Below are the code and all the weights of a small trained network. Each question names an input and a class and asks about switching units off, where a switched-off unit gives its printed mean instead of its output.

import numpy as np


def w(rows, s, z=0):
    codes = np.array(rows[::2]) - 128.0
    scale = np.full(codes.shape[1], s)
    scale[-1] = z or s
    return codes * scale


def f(y):
    return np.maximum(y, 0)


def log_softmax(a):
    a = a - a.max(-1, keepdims=True)
    return a - np.log(np.exp(a).sum(-1, keepdims=True))


def net(x, mask):
    res = np.array(x, float).reshape(1, 3) / 4 @ E
    y = f(res @ A[0][:, :-1].T + A[0][:, -1])
    res = res + np.where(mask, y, B[0][:, -1]) @ B[0][:, :-1]
    return log_softmax(res[-1] @ U[:, :-1].T + U[:, -1])


A, B = {}, {}
E = w([
[107,183,134,62,175],'x0',
[66,1,174,95,151],'x1',
[47,118,48,94,102],'x2',
],0.015)
A[0] = w([
[99,177,161,86,180,187],'N0',
[239,107,170,252,45,240],'N1',
[46,46,161,145,117,255],'N2',
[45,118,24,153,73,159],'N3',
[86,170,105,26,161,192],'N4',
[133,217,101,81,152,200],'N5',
],0.013,0.0064)
B[0] = w([
[155,136,130,123,173,182],'N0',
[91,196,157,165,114,250],'N1',
[89,116,209,60,92,221],'N2',
[102,100,60,95,54,201],'N3',
[161,86,79,56,153,198],'N4',
[143,153,2,167,166,206],'N5',
],0.014,0.022)
U = w([
[75,100,131,109,32,137],'0',
[128,94,99,203,99,61],'1',
[146,120,140,166,104,4],'2',
[122,212,133,238,100,254],'3',
[146,129,81,126,209,174],'4',
[95,79,121,102,138,25],'5',
[96,77,248,103,164,191],'6',
],0.016,0.0047)

Each question gives the input, the list of numbers given to net, and the class t.
The units are the neurons (one row each of A and B). Each row of codes is followed by its name. A weight is (code - 128) times the scale printed after its matrix; where a second scale follows, it is the last column's (A, B and U).
mask holds one flag per neuron, in row order. A switched-off neuron (its flag False) gives its mean, the last column of its row in B, instead of its output. The means were averaged over made-up inputs and are rounded, as every weight is.
A unit's drop is (log p(t) with every unit on - log p(t) with that unit switched off) / (log p(t) with every unit on - log p(t) with every unit switched off).
The circuit of an input: a set's keep is (log p(t) with only the set's units on - log p(t) with every unit switched off) / (log p(t) with every unit on - log p(t) with every unit switched off). Starting from all 6 units, units are removed one at a time, each time the one whose removal leaves the highest keep (on an exact tie, the one counted first), for as long as the keep stays at least 0.8.
units of the circuit, in order: the units of the circuit, biggest drop first
unit that matters most: the unit with the biggest drop
k most important neurons: the k neurons with the biggest drops, biggest first
drop when u is switched off: that unit's drop, to one decimal
input [3,-4,8], class 4: units of the circuit, in order -> (N5)
input [0,-5,5], class 4: 2 most important neurons -> (N2 N5)
input [2,4,2], class 6: units of the circuit, in order -> (N5 N2)
input [-2,-5,5], class 1: units of the circuit, in order -> (N2 N5 N3)
input [0,-7,4], class 4: 2 most important neurons -> (N1 N5)
input [-2,8,3], class 6: 3 most important neurons -> (N2 N5 N1)
input [0,-6,3], class 4: 2 most important neurons -> (N1 N5)
input [6,4,8], class 5: 2 most important neurons -> (N4 N1)
input [0,-8,7], class 4: 2 most important neurons -> (N5 N2)
input [0,3,0], class 6: 2 most important neurons -> (N3 N5)
input [-4,0,0], class 3: 4 most important neurons -> (N4 N1 N3 N2)
input [-1,2,-5], class 3: 3 most important neurons -> (N4 N1 N2)
input [-3,-7,7], class 1: 2 most important neurons -> (N2 N5)
input [-2,4,-1], class 6: unit that matters most -> N3
input [-8,7,0], class 6: 2 most important neurons -> (N2 N5)
input [-2,2,-3], class 6: 2 most important neurons -> (N5 N3)
input [4,3,-2], class 6: drop when N3 is switched off -> 0.2
input [5,-3,-5], class 4: drop when N1 is switched off -> 0.1
input [3,2,-5], class 6: drop when N5 is switched off -> 2.7
input [-6,1,-7], class 3: units of the circuit, in order -> (N1)
